Rows lie near named flat spaces through zero. A row that begins with a name and a colon came from that space; any other row is followed by the name of its block's space that it lies nearest.
rugu-gine: [  9   5  -3   1  -1  -9  -3 -24 -15  -6  10 -18  14  13  16 -12  -4   2
 -13  -9   1  43  17  10  -3  18   7  -4]
runiv-nipav: [ 15  -1  14   0  -5   5  -4   9   5   6   3   7   8  -3  -6  -6   0 -22
  -8  16 -15  -2 -20  13  18 -17 -14 -20]
kesin-konan: [ 24  16   2   7 -13   2  16 -24  -4  -3  12 -33   3   0  20 -10   9   1
   4  23 -15  -1 -34  -6  14  -5 -10  12]
nelo-zur: [ -5  -5   5  -1  -7  -6   7   2   9 -12   4   7  -5   5  -2   7 -14  11
  -8 -19   2  17  18   4  -7   6   4  -5]
kesin-konan: [  0  -9  -3 -13  -9  -3  -7   6  14   4 -14   5  -5 -11 -11   1  -2   6
  -1  -2  -4 -15  -6  -3   2 -15  -1 -10]
gid-tavuf: [ -7  -4   3  11   3  17 -19  -7  -8   1  -7  24 -12  15 -18 -10  10  -2
   1  -7 -12  -8 -13  11   4 -20 -36  19]
rugu-gine: [ 11  -9  -3 -25 -18  -7 -10 -11  17  11  -1 -13  -8  -2  -3 -22   4  10
   0   8   2 -16   1 -13  13  -4  10 -12]
kesin-konan: [-13  11   2  -9   4 -27 -29   1 -11  25  11 -12 -13 -21  25   6   2   0
  32  22  19  24 -20 -36  26  15  17  30]
runiv-nipav: [ 25  30   2  21   7  10  41  -7 -19 -14   7 -43  38  -8  38  18   0 -14
   6  24  -2  24 -22  13  -8  21  14  -2]
runiv-nipav: [ -8   8  25  20 -13  21  34   0  15 -24  29  13 -31  27   5  12  -8  22
  18  -9  10  -1   9  -8   3  17 -12  39]
kesin-konan: [-21   3  -3  17  27  -8  -3   9 -23   2  18  13   1  11   3   5   2 -13
  -3 -10  13  12  29  -4 -11  21   9  13]
rugu-gine: [ -8  11  -4  -6  -1  35  27   8  18   7  -7 -11 -23  -3   1   8  20  24
  53  27  31 -76 -13 -35  -2  15  18  40]
kesin-konan: [ 15   8  -5   1   3   2  -3 -12 -12  11   3 -20  11  -2   8 -16  16 -14
   1  23  -8 -12 -20  -2  10  -5  -3  -1]
nelo-zur: [ 12  15  10  13   4  19   2 -24 -20   4  26 -14   3  30  16 -24  16  -9
  12  18   8  12   2   3  13  23  -5  22]
gid-tavuf: [  5  12   5  12   8   9  18   8  -7  -6   2  -8  16  -4  13  15  -3 -10
   7  10   3   9  -7   8  -5  11   6  -1]
rugu-gine: [-12  15   1  27  21  29  26   8 -15 -12   0   5   4  11   5  20   7  -2
  19   1  13 -13   3   5 -19  18  -2  28]
gid-tavuf: [  0 -11 -10 -21  -9 -26  -6  -3  14  11  11 -11 -13  -6  -3 -17   2   8
 -10   1   3 -21  16 -27   6  -1  20 -12]
runiv-nipav: [  9 -19  11 -22 -19   7 -17  -6  20   4   1  16  -7  20 -19 -28  -4   3
 -14 -10   0   2  24  13  12  -4  -4 -25]
runiv-nipav: [  4  -5   7 -11 -10   7   2  -6  12   1   9  -1  -6  15  -2 -14  -1   8
   3  -1  12  -2  20  -2   5  14  10  -4]
nelo-zur: [ 17  -8 -13 -27 -17 -16 -17 -17   6   2 -27 -22  23 -17   5  -7 -11  10
 -16  -9  -7  34   0  15  -3  -6  13 -35]
runiv-nipav: [  0  16 -17   5  13  -6  -5 -17 -25   8  -4 -29  11 -10  22   0  13   0
  14  14   6   9 -15 -11  -4  12  10  21]
nelo-zur: [ -4  12   6  17  -1  -8  26  -9  -7 -23  22 -12   0  11  23  16 -14  14
  -2 -16   7  40  18  -1 -11  27   9  17]
gid-tavuf: [  2 -12  10  -9 -24  20   3 -16  23 -12   1  15 -24  28 -18 -17  -3  27
   0 -19   1 -10  16   6   3  -4 -17   8]
gid-tavuf: [ -6   1   3  10   9  10  32  23  11  -1  18   5 -13   4  -7   7   8  -5
   7  12   8 -56   9 -19  -5   5  10   6]
nelo-zur: [-20  -5 -28   5  29  -8  -9   8 -18   9 -12   5   4  -8 -11   1  15  -7
  -6  -7   3 -33  12 -10 -23  -4   7   4]
kesin-konan: [  6  -6  -5   5   1   8  13   2   4  -8  -5   4   5   5 -14  -5   4  -3
 -18  -7 -14 -25   4  12 -12 -14 -10 -16]
runiv-nipav: [  6 -24  -3 -29 -12  -3 -22  -3  17   7 -12  12   4   8 -22 -25  -6   2
 -22 -16   1   1  32  15   0  -6   8 -40]
nelo-zur: [-15   0 -22   6  28  -8 -15  -8 -27  14   6  -3   2  10  -2 -18  20  -9
  -3  -2  10 -16  23 -12 -13  12   9  13]
gid-tavuf: [ -9 -10  -2  -8   5 -15 -27  -5  -9   5   1  12   3   8  -4 -11  -6  -3
 -14 -19   4  34  27   9  -1   7   4 -10]
rugu-gine: [-21  -3  -4  12   1  -7 -14  -7  -6  -7  -3  19 -24   3  -8   8  -1  17
   1 -21  -8   6  -7  -7  -4 -14 -25  32]
nelo-zur: [-12   1  -5  20  25  23   3 -13 -25  -3  19  12  -1  44  -7 -22  18  -6
  -4 -12  15 -10  44   9 -19  26  -3  20]
kesin-konan: [-14 -22  -1 -17  -8   9 -10   5  20  -9 -20  29 -11  12 -27   0 -13  22
  -8 -36  10   0  38  14 -16   0   1 -13]
kesin-konan: [ 21   3   8 -22 -20  12 -13 -10  10  10 -18 -16  11 -10   8  -8  -1   3
  17  20   3  14 -26   8  20  -2   3 -11]
gid-tavuf: [-24  -5  -5   7  12   7 -12  20  -1   0 -24  30  -9 -12 -18  23  -2   3
   9 -13   0 -12 -10   3 -11 -16 -15  13]
nelo-zur: [-12 -14 -24 -15  11 -23 -25  -4  -8  11 -12   1   4  -5 -10 -13   3   3
 -17 -17   5  -2  27  -6 -14   0  15 -14]
gid-tavuf: [ 11   9  22  23   6  35  42   2   1 -13  42   4  -2  45   1 -15  10 -14
   0  11   9 -25  28   8   0  26  -1   6]
gid-tavuf: [-2  1  4  8  8  6 -1  2 -7  0  7  7  2 11 -2 -4  3 -9 -3 -1  1  2  8  6
 -1  4 -4  2]
rugu-gine: [ 18   8  -4 -10 -10   3  -2 -24  -5   2  -7 -29  14  -2  16 -11   3   6
   5  10   1  19 -11   5   5   8   7  -3]
runiv-nipav: [ -8  16  31  33  -5  17  19   9   3  -9  33  19 -36  13   6  16   4   0
  29  18  -5 -13 -36 -17  25  -6 -35  54]
rugu-gine: [ 15   3  -5 -15 -15   3  -6 -22   3   5 -10 -24   3  -4   9 -14   5  12
   8  10   0   3 -15  -3   8  -1   3   1]
rugu-gine: [-20  -8  -1   6   5  -3   0   7   5  -2  11  21 -25  11 -14   1   2   9
   0 -15   5 -22  18 -15  -5  -1  -6  19]
rugu-gine: [  6 -22  -5 -23 -18  -4 -21 -13  19  10  -1   8 -18  12 -25 -37   9   9
 -17  -6 -10 -32  12  -6  11 -22 -10 -16]
kesin-konan: [  6   0  -2   1   4  11  -1  -8  -7   0  -1  -2   9  13  -3 -13   6  -5
  -5   0   0   0   9  12  -4   5  -2  -6]
nelo-zur: [  4  -1   1  -7  -7  -8  -5   6   8   5  -6  -2  -2 -15   1   5  -3  -1
   3   8  -5  -3 -18  -6   9 -11   0  -6]
runiv-nipav: [-11  -6 -19   2  12 -16  -7   7  -9  -3 -23   4  11 -19  -7  15  -5   0
 -16 -18 -10   4   0   6 -21 -14   0 -11]
[ -7  14 -10  20  14  -6  12   3 -17  -7  -5 -10   8 -16  13  24   1  -3
   5   2  -6   5 -20  -4 -12  -2  -3  17]
runiv-nipav
[-16 -10  17  -3  -7   4  -9  16  20   8  17  32 -40  11 -19  -5   2   6
  15   2   8 -33   3 -23  20  -8 -12  21]
runiv-nipav
[ 25  11   0  13 -21   8  34 -31   4 -20  15 -30  -5  13  11 -12   7  14
 -11   6 -25 -12 -23   0   2 -11 -21  12]
kesin-konan
[  1  -2   7   8  -2   1  -4   4   0  -4  -2  13  -2  -1  -7   4  -3  -6
  -8  -3 -15   5 -14  10   4 -17 -21  -2]
runiv-nipav
[ 22  -6  23   1 -18  14   3   0  13 -10   4  13   8  14 -10 -10 -10 -13
 -20  -1 -21  18  -7  32  14 -16 -24 -29]
runiv-nipav
[ 41  29   5  -5 -29  10  37 -20   8 -17 -20 -60  32 -31  43  24 -12  14
  20  28  -8  36 -56  11   6   6  12  -7]
gid-tavuf
[  3  18  10  21  -4  15  29 -15  -6 -20  17 -14  -4  16  20  10  -2  14
  13  -1   4  19  -3   1  -4  20  -6  31]
runiv-nipav
[-12  -1 -24   7  13  -9  20  21   0 -14 -35  -2  15 -35  -6  41  -9   7
  -9 -17 -10 -18 -11   4 -36 -17   6 -11]
nelo-zur
[ 13 -28  -4 -35 -19  14  -8  -1  36  19  -1   9 -20  17 -37 -48  19   4
 -11  10   0 -81  20 -12  13 -19   3 -30]
rugu-gine
[ -5   2   0  11  26 -13   3  14 -18  10  30   1  12  10   6  -8   6 -31
 -12   8  10  -1  30  -6  -2  21  21 -11]
gid-tavuf
[ 16  12   8  -4  -3  10  -7 -10  -9   9  -1 -18  16  -2  17  -7   4 -11
  15  23   5  21 -18   8  15  11   4  -1]
kesin-konan
[-11 -16   7  -9 -10   2  -9   2  17  -2   3  25 -24  15 -19  -9  -5  15
  -3 -19   4  -9  22  -3   2  -4  -7   3]
runiv-nipav
[-11   3   3   3  10  -5  -8   5  -9   5   7   5  -1   1   7   5  -2  -4
   8  -1  13  18  10  -5   1  15   9  10]
kesin-konan
[-20 -21   0  -7  -8  10   0  10  28  -1   1  34 -43  15 -36  -9   6  23
   2 -18   3 -62  19 -19  -3 -17 -14  15]
gid-tavuf
[  8  34 -11  31  22   9  27 -16 -37  -4   9 -40  21  -4  35  11  18 -12
  19  28   0   3 -31  -6  -8  18   2  34]
nelo-zur
[  7  -7 -19 -25  -6 -29 -26 -18  -5  11 -16 -24  16 -18   8 -13  -4   6
 -14  -6  -1  28   6  -2  -1   0  19 -24]
nelo-zur
[ 19  27  25  41   2  30  53 -14 -18 -38  31 -15  24  34  31  15 -12  -7
  -4  -3  -2  54   9  36 -12  35  -9  11]
kesin-konan
[-11 -13  25   0  -5  15  -9  20  20   8  23  43 -34  23 -26 -13   3  -6
   8   3   6 -32  11  -8  22  -7 -18  10]
nelo-zur
[-11  -9 -16  -5   4 -21 -11   4   3  11   0   3 -17 -13 -12  -6  10   2
  -7   0  -8 -37  -5 -25   0 -20  -2   5]
kesin-konan
[ -2  -8  18   6  -3   1  -8  26  13   6   5  31 -14  -6 -20   5  -2 -19
  -5   9 -18 -20 -23   2  19 -31 -26  -8]
runiv-nipav
[ -7  15 -14  12   8 -31  16 -17 -21 -15  16 -31   9  -5  33  16 -10  14
  -7 -16   7  48  18 -12 -19  29  24  15]
nelo-zur
[10  3 10 -1 -8 11 12 -5  6 -5 11 -6  1 12  6 -6 -2  2  3  5  5  5  6  4
  5 11  4 -2]
runiv-nipav
[ -8   3  -1  18  19  35  26   5  -6  -8   9  11  -2  30 -11  -4  15  -3
   7  -2  16 -40  28   5 -20  19   1  15]
rugu-gine
[ -9   4   0   8  11  26  23  12   4  -2   5   6  -8  12  -6   4  11   2
  19   7  18 -45  12  -9 -11  14   9  16]
rugu-gine
[-19  11  -2  25  15  14  12  -2 -16 -13   3   8  -9  12   4  17   3  10
  14 -11   8   3   4  -2 -16  13  -9  39]
rugu-gine

Rows lie near named flat spaces through zero. A row that begins with a name and a colon came from that space; any other row is followed by the name of its block's space that it lies nearest.
sof-boka: [ -5 -33 -30  15  -5 -14 -10   4 -13 -12 -12  17 -13   7  20  -9   2  17
 -12  25   3  10 -13  -9   2   3 -10 -11]
paz-zupi: [ 29  -6  11  10  -1  15 -20 -12  -1   2 -16 -24   9  11  -7  27   4   2
  -5   1 -16   2  23  16   7 -16  -3  -6]
zadef-gepeg: [  8   3  16 -19  -4  16  -6  -2   9  -1   0  -8  16  -4 -17  -5 -11  17
  -6   7   7 -11  -1   1  -3  -3   0   4]
sof-boka: [ -4  13  40  -2   9  27 -12  13   8   3  16  -9  14  16 -15  14 -18 -17
  -2   8  -3 -11   8  16 -10  -6 -13  -4]
sof-boka: [ -3  12   0 -33   4  16   2  11  25   8   2  17 -28  16  10 -34 -11  22
  -7  14  -4  16 -17   9 -13  30   9 -12]
zadef-gepeg: [ -7   1 -21   9   0 -19  -6  -3  -6  16  -3   5   7 -18 -13 -13  10 -10
   4  -2   9   5  -3   0   8 -16   2  25]
sof-boka: [-21 -24 -34  32  -3 -18  -2   1 -18 -16  -1  14 -13  -5  20  -3  19  -6
  -5  11   1   6   1  -4   9   1  -6  -1]
nesir-bov: [ 35  -5  42 -29   7  42   2 -17  30  15 -13 -32   9  28  -4  16 -19  36
 -21   2 -26   2   6  17 -12  14  10   7]
zadef-gepeg: [  3 -38  31 -17  19  27 -22  30  15 -11  15   5  13  47  12   8 -32  39
 -25  60   9  -6 -26  13 -23  12 -46 -22]
zadef-gepeg: [ 51 -15 -40 -12 -11 -13 -27  -2   8   5 -28  15 -33   7  21  10   9  10
   0  20 -23  36   1  13  18  -9  -3 -21]
zadef-gepeg: [-34 -11  -3  29  13  -3  18  19  10  -3  28  23  10  19  17  -7   4  -9
 -12  26   3   2   8  14   0   0 -17  18]
rurum-losul: [ 10   1  -2  -7  -4  18 -24  -4 -10   6  -9 -10 -22  -1  -5  -4   4  -2
   3   2  -4   1  11   3  -1   8   2 -10]
vigav-bav: [-23  11  -8  19 -25  13   4 -10 -15  -9 -12  11   3  -9 -16 -39  -7   4
 -14   2  10  -9  22 -18   2  -6  24   3]
paz-zupi: [  3  15  11   9  -3  12   8   0   5  15   3   5  -7  12   1   4  -9 -25
   0  -5 -18   6  24   4   1  -5  10   8]
rurum-losul: [-12  -7  -1   8   4  -4   7   7  -4  -8  -3   9  -6  18  14 -11  -6  14
  -6   6   4   4 -12  -5 -10  11  -2 -18]
rurum-losul: [ 16  13  13 -38  -4  11   4   3  17  -9  15   0  -8 -15   0  14  -5  -6
  11  -6  -6  -8  -3  -1   1  12   0  -4]
vigav-bav: [  5 -32 -18  15 -11  10  -2  -8 -37 -28  12 -16  -5 -13   9   7  33  15
  11  10  24 -35  46 -23  15  13 -18  -6]
paz-zupi: [  0   4  10  -5  21 -17   0  16  11  16   1   9  -9  22  14  14 -15 -14
   5  -4 -12  21 -36  11 -14   3 -10 -13]
paz-zupi: [-10   0 -18  -6  -3 -23  10   3  -6  -9  -3  12   5 -11   1 -23   4  21
   5  -2  24  -2 -21 -16  -1   3   1  -9]
vigav-bav: [ 28   8 -14   4 -16 -13   4 -25   3   6 -35  -7   5 -10  -7   4   2   8
  -4 -21 -17  16   6  -3  13 -20  28   3]
vigav-bav: [  0  -6  12   8 -15   0   6 -12  -1 -24 -12  -6  20 -11  -4  23 -14  -3
 -13  -9 -12  -8  -8 -11   2 -15   9  -1]
zadef-gepeg: [ 12   1  10  24  -6   6  16 -16  26 -13  -6  -6  15   6  11  42   3 -19
 -17  -6 -44  14  23  26  16 -21  13  14]
paz-zupi: [ 25 -27  11 -18  11  -5 -27   8 -12  17  -8  -9  -6  10   1  28 -24  -3
   3   9  -4   2 -33 -12 -12  -1 -24  -6]
sof-boka: [ 13   6  -9  -5  -4   9 -12  -4   9   5   0   0 -19  -8   2  10  11 -19
   3   0 -20  11  16  16  11  -1   6   5]
nesir-bov: [-15   8  16  10  -3   8 -16   6  -5  -3 -22   8  -2  23  -6 -15 -31   2
 -17   5  -6  11 -25   0 -19  -5   8 -30]
nesir-bov: [-30  31 -28   4 -12 -22  -3  12  10 -26  -2  36 -24 -21   9 -16   5 -31
   5  -9 -10  24 -26  12   5  -4  17 -28]
vigav-bav: [-40   5 -25  16 -10  20 -33   0  -8 -11  -1   8 -21 -21 -14 -40  18 -11
 -12  17   5   2   9  16   4   5   9   3]
vigav-bav: [-14  -6 -21   9 -15 -18  17  -6  -4  -7  -4  19   2 -19   3 -12  -4  -4
  -7  -2   1   2  -8 -20   7  -6  13  17]
sof-boka: [ 11 -30   0  23  -2 -17   8 -14 -18  -1 -21 -12  28  10   1  15  -8  23
 -12  -1   5  -6  -5 -20   0 -16  -4   5]
vigav-bav: [  5  -5   7   8 -10  -2   4  -4 -11 -15 -11  -1   5   5   4  12 -12   2
  -4  -4  -3  -5  -1 -15  -1  -6   3 -17]
sof-boka: [ -9 -15  -8   2  -4 -12   6  -9  -3 -18  -2  -7  28 -23 -10  -2   9  22
  -7   0  17 -14 -14  -8   5  -8  -2  15]
rurum-losul: [ 21  29 -38   6 -15 -36  14 -14   2  14 -40  17 -10   1   1 -34  11  18
   7 -24  -1  34   1  -3  12 -16  35 -19]
zadef-gepeg: [-15  16  -2   5 -11  -2  13  -5  14 -29  11   4  19 -27  -7   6  13 -11
  -2  -8  -2  -8   8  10  14 -12   9   7]
paz-zupi: [ 15  -9  19 -14  -3   2  -3  -4   1  11 -11  -5  12   3  -9  16 -31   1
  -8  -1  -8  -2 -20 -14  -9  -9   0   9]
zadef-gepeg: [ -9  13  18 -27  12  11   5   6  16  29  21  -3   0 -10 -15  -7 -11 -15
   6  -6   2  -5 -11   2 -10  11   2  34]
rurum-losul: [-15 -30  18   4  17  22 -18  13   3 -10  15  -9   4  19   8  14  -5   9
 -16  30   0  -9 -12  15 -13  13 -28  -1]
zadef-gepeg: [ -7  -1  35  -4  13  42  17  12  20   9  30   1 -13  36  19   9 -13  -9
  -9  18 -19  -5  28  14 -12  28  -8  10]
rurum-losul: [-27 -11  16  32  23   7  -5  -1   4  13  10 -18  30  10 -12   8   8  -7
 -14   7   0  -4   3  26  -5 -12 -12  32]
rurum-losul: [ 13  -4  -4 -13  19   6 -21   5  23  -9  -3 -14  -4  15   8   3  23  32
  -3  14  -2  16 -12  42  -1  11 -15 -25]
vigav-bav: [ 20   0  40   2  15  11  -2   4  -3   5  -9 -20   6  41   7  29 -21   7
   1  -7 -10   0  -5   3 -18   3 -11 -32]
sof-boka: [  8  -4   5  -6 -20  18 -22   6  -4  -9   2  10  12  -8 -19  -2 -19  -7
  -8  27   6 -13  13  -7   6 -22  -9   2]
rurum-losul: [-31  -9 -15  -3  18  -5  18  -4  -9  13  29 -16  12 -27 -12 -33  39  22
  12  -6  42 -26   9  -6   1  24  -7  45]
nesir-bov: [ 37  -8  30 -38  -7  24  15  11  19 -19   8   7 -15  31  29  28 -31  18
  -3  16 -18  -4   1 -11  -9  23 -10 -34]
vigav-bav: [ 18 -26 -23   3   6 -18   5  -1 -18 -11   4  -8 -15   0  27  17  29  16
  17  -1  10  -5   8 -10   9  16 -18 -15]
nesir-bov: [ -5  -4  -3   5 -13  -6  24 -16 -21  -2  -3  -4  -6 -18   3   2  -1  -8
   6 -25   1 -14   8 -36   1   9  18  13]
zadef-gepeg: [-18  23   3   8 -10   9   5 -13 -24 -12   5 -17  -8 -28 -13  -6  19 -20
  18 -34  11 -23  26 -15   3   9  18  -4]
zadef-gepeg: [  6 -37 -10  26  10  -4 -23  11 -13   0  -9   4  -3  33  18  10  -2  11
 -13  33  -2  12  -3   8  -2  -7 -27 -15]
nesir-bov: [ 21  -9 -23  10  -9 -32   2   7   7 -15  -8  22  22   4   8   9   3  13
  -2  18   4  13  -3   5  17 -32 -13 -13]
sof-boka: [ -7  11  -8 -15   3   7  -1   2  18   1   7   6 -20  -7   5 -12  10  -3
   0   1  -8  11  -4  17   1  15   8   3]
sof-boka: [ 14  -5  -8 -17  -8  -3 -20  12  -2   8  -9  19 -11   5  -3 -11 -21   2
  -2  20   3   9 -16  -9  -3  -7  -7 -12]
rurum-losul: [-28  -8  22  -7  33   8  14  25  30 -27  46  -3  12  14  22  19  17   9
   0  17   6 -10 -16  35  -9  26 -33  -6]
nesir-bov: [ 15  16  10 -24   0   1  16 -10  14   2  19 -13  -7 -31   1  37  11 -34
  20 -32 -20  -8   9   1  11   6   9  23]
paz-zupi: [ -6  14   4   4  11   4 -14   4  24   5 -13   4 -14  18   7   3  -5 -10
 -12   0 -29  32 -20  35  -7  -1   9 -14]
nesir-bov: [  8  -4 -12  -1 -23   4   9 -22  -9   1 -14   0 -15 -24   1   5  -2 -14
  -4 -15 -19  -1  14 -23  10   1  26  21]
vigav-bav: [ 15   9  27 -14   8  17 -14  11  12  29  10  -2   8  12 -17  12 -23 -22
   2  10  -8   0   5  11  -6 -13 -10  17]
rurum-losul: [ 33   4  -4 -38 -13  -1  -5   0  11 -13   1   2  -7 -19   1  17  -1   4
  12  -1  -4  -3  -4  -5  10   0  -2 -13]
paz-zupi: [ -2 -14  -5  -8  14  -5 -46 -10 -27  26 -26 -29 -19 -14 -19   0  -2  -4
   5 -17   3   6 -43  -6 -17   7  -1   0]
vigav-bav: [  2  18  -4   8   5   2  -7 -14  17  50 -26  -2  -4   7 -18 -23  -8 -10
 -14 -10 -23  33  -1  21  -1 -15  29  36]
nesir-bov: [ 12  -8 -13 -12   5  -4 -21  21  12   7   7  19   6  13  -3 -17  -3  17
  -3  40  16   9  -5  16   3 -12 -25  -4]
zadef-gepeg: [ 18 -21 -26  12  -2  -1 -24   0 -14  37 -18   6   1  17 -12 -34   2  24
  -9  32  17  10  21  -2   6 -17  -9  19]
rurum-losul: [  8   1 -22  14 -14   7 -20   1  -5  16  -8  18 -23   1  -1  -9   0 -27
  -4  17 -16  17  27   6  13 -15   6  10]
nesir-bov: [ 24  -5   3 -16 -10 -13   5  14   0  -7   6  20   4   5   8  18 -22  -6
   8  12   2  -3  -6 -19   3 -12 -14 -13]
paz-zupi: [-13 -11 -18  -5 -12   8   1   0  -1 -27  12   7   0 -20   2 -17  16  18
  -5  18  16 -15  10  -5   9  10  -3   3]
sof-boka: [ 18  23  20 -10   2   7   6  -3   6  21  -2  -8  -2   8  -8   8 -10 -15
  11 -19 -10   3  12   1  -3  -3  11   1]
paz-zupi: [-31  14  -8   8   0  -3  -6  -4 -14   8  -7   3 -22 -14  -6 -22   1 -21
   3 -20  -1   6 -15  -7  -9  11  19   1]
paz-zupi: [ 24  -8   1 -10  14 -26  -3  13  -3  18  -5   5   2  21   9  13 -12   7
  12   2   6  12 -25  -5  -7  -6 -19 -16]
nesir-bov: [  0  -6 -27  11   2   0 -42  12   3   8   3  11  -5  -6 -10  -7  17 -16
  -2  32   1  15   9  31  14 -22 -19   9]
rurum-losul: [ 16 -32   9 -36 -15  16 -10   1 -13 -11  16  -4   3 -27  -8  20 -21   1
   1  18  11 -34  -8 -37   0   8 -18  19]
sof-boka: [  0   8 -20   8  -9 -42  20  -5 -36 -13   4  -2  11 -32  -4   2  21  -6
  35 -35  35 -22   3 -38  11  -9  -1 -10]
paz-zupi: [-14   9  -7   6  10 -22  21  13  -3  -4  17  13  -2   4  14  -6  11  -5
  16  -8  14  -1  -4  -4  -1   8  -7 -10]
nesir-bov: [-24   9  -3   8  11   8 -14   6  -2  -2  11  -4 -15  -5  -1  -7  17 -17
   5  -2   0   1   2  18  -3  11  -3  -3]
vigav-bav: [ -9   2  -9  -6   5 -10   4  -4  16 -11   2  -2   4 -18   2   3  15   4
  -2  -7  -5   7 -18  15   4   3   5   8]
[  8  -3  10  -7  -9  14  -7  -1  16 -23   0  -3  23  -3  -8   9  -3  16
 -14  17  -2  -7   4  13   6 -13  -5  -4]
zadef-gepeg
[ 16 -10  -6  13  -7   2 -17  -5 -17  16 -16  -1 -12   9   0   7  -8 -13
  -2   5 -11   7  13  -8   3 -11   0   0]
vigav-bav
[-14 -18  29  11  23  -6   0   6 -17  12  -4 -15   8  27   5  16 -24   2
  -3  -9   3  -4 -36 -13 -27  10 -14  -9]
zadef-gepeg
[-16  11  -2   5   6   3  11   6  16  13  11  13  -3   6   3 -14   2 -11
  -5   5  -7  11   6  15   0   2   5  18]
rurum-losul
[ 18  -4  -1   4 -12   7 -12  -6 -11   6  -9  -4   0  -2  -8   8  -5  -8
   0   3  -5  -3  19  -8   7 -13   1   4]
vigav-bav
[-16  22 -10  27 -11 -11  32 -15   7 -13   4   5   7 -19   4   6  20 -26
   2 -27 -16   3  27   5  18 -12  26  17]
zadef-gepeg
[ -9  -6  25 -17  -2   8  28  -5  -1   9  22  -7  23 -20 -13   6 -19  -5
   1  -9  11 -31  -2 -30  -6   7   1  44]
paz-zupi
[-13  -2   3  19   6   3 -14   9  -8 -10  -3   2  -2  18   4  -1  -1  -2
  -5  10   1   4  -4  10  -7  -2 -10 -24]
nesir-bov
[  0  23  23 -26 -15   0  30 -17 -14  10   0 -13   8 -30 -22  -5 -20  -9
  15 -45  11 -27  -4 -46  -8   8  28  19]
rurum-losul
[ 26  13  18 -32  -7  -4  11  -1  24 -13   6  -1  16 -16  -4  33 -13  -6
   7 -11 -12  -4 -13   1   6 -11   1  -1]
rurum-losul
[ -2 -21  -8  10  -9  -3 -13  10 -19 -15  -2  13   3   8   3  -5 -11   8
  -6  26  14  -8  -3 -17  -1  -8 -17 -16]
sof-boka
[  0  10  18 -12  22  13 -10  12  19   2  20 -13   0   9   0  14  12  -5
   8   3  -3   1  -1  33  -5   9 -16  -6]
nesir-bov
[  3 -10  -9  14  -6  -3   4  -6 -18  -2  -9  -1  -6   5   7  -4   4   7
   0  -1   3  -3  13 -15   2   3   3  -6]
vigav-bav
[  0  -4 -34   5  -7 -11 -11  10  10 -17   3  24 -12  -5  14  -9  19   1
  -2  24  -1  16   5  18  16  -7  -9 -11]
nesir-bov
[ 38  23   8 -36 -15  18 -20 -25   1   2 -18 -30 -21 -35 -19  24   6 -17
  17 -37 -22  -3   9  -1   8   3  25  -6]
zadef-gepeg
[-36  -3  12   4  24   8  18  17  29   5  17  15   1  32  18 -22  -8  17
 -21  21  -3  14 -22  24 -19  23  -6   7]
rurum-losul
[ 22 -18   8  12   9  -4  -5   6  -6  -7  12 -11  15  13   9  41  10  -6
   9  10   0  -9  19   8   9 -13 -29  -7]
nesir-bov
[ -4  12   7   3 -11   7  10  -3  16  -9  -7  11   6   4   0  -4 -13  -2
 -15   1 -16   8   2   6   1  -8  16  -1]
paz-zupi
[ -2   2   8  -4   5  -1  12   1  -7  21  -4   0   2  15  -4 -21 -14  15
   0  -4  13  -3  -4 -16 -12   8   4   4]
zadef-gepeg
[ 16   8   4 -30   1   7  -3  -6  16   7  -3 -10   0 -11  -9  -3   1  15
   2  -5  -1   1  -8   6   0   6   6   6]
rurum-losul
[ 42  -4   5 -38  -1   2 -18  -4  21  14 -19  -6  -4   2  -4  17 -18  14
  -4   4 -18  17 -25   7  -1  -5   1  -3]
zadef-gepeg
[ -5 -16 -22  11   7  -4 -22   9 -11  15   9   4   4  -1  -9 -19  17   5
   2  27  23  -3  12   8   7  -9 -21  17]
nesir-bov
[-13 -14  -3  -8  21  -5  17  15   6  23  38   7   1   0   8  -4   9  -6
  10  13  16  -9   2  -2  -2  16 -22  39]
vigav-bav
[ -9  -3 -24 -14  -6  -5 -12   5   7 -10   4  15 -12 -21   0 -16   9   2
  -2  14   5   6 -15   4   6   4  -1   3]
sof-boka
[  5  13  -6  -8  -4  18 -16 -15  -7  31 -15 -14 -18 -10 -21 -28   6   0
   2 -11   0   4  16   0  -1   6  21  18]
rurum-losul
[-35   8   7  32  11  10  12  -2   4  -8  20  -8   2  -3   4   9  22 -29
  -2 -10 -11  -4  22  22   3   5   4  17]
sof-boka
[ 12 -20 -16   6  -2  -2 -44  -4 -19   7 -15 -13   8 -13 -21   1   8   5
  -1  16  13  -2  -3   4   7 -21 -16   4]
zadef-gepeg
[  4  -3   5   0  10 -12   6   8   1   2   8  -2  19   8  -1   3   2  12
   6   4  16  -6  -4   1  -1  -6 -15  -2]
nesir-bov
[ 24  -1 -24 -26 -21 -14   3  -9 -20  -7  -4   2 -11 -34  -4  -7   9   9
  21 -12  20 -16   7 -37  13   4   6  -3]
rurum-losul
[-10  -7 -21  -9 -12   7   0 -12  -9  23 -11   7 -10 -14 -14 -50  -3  21
 -12   8  15  -1   3 -21  -1  11  19  32]
nesir-bov
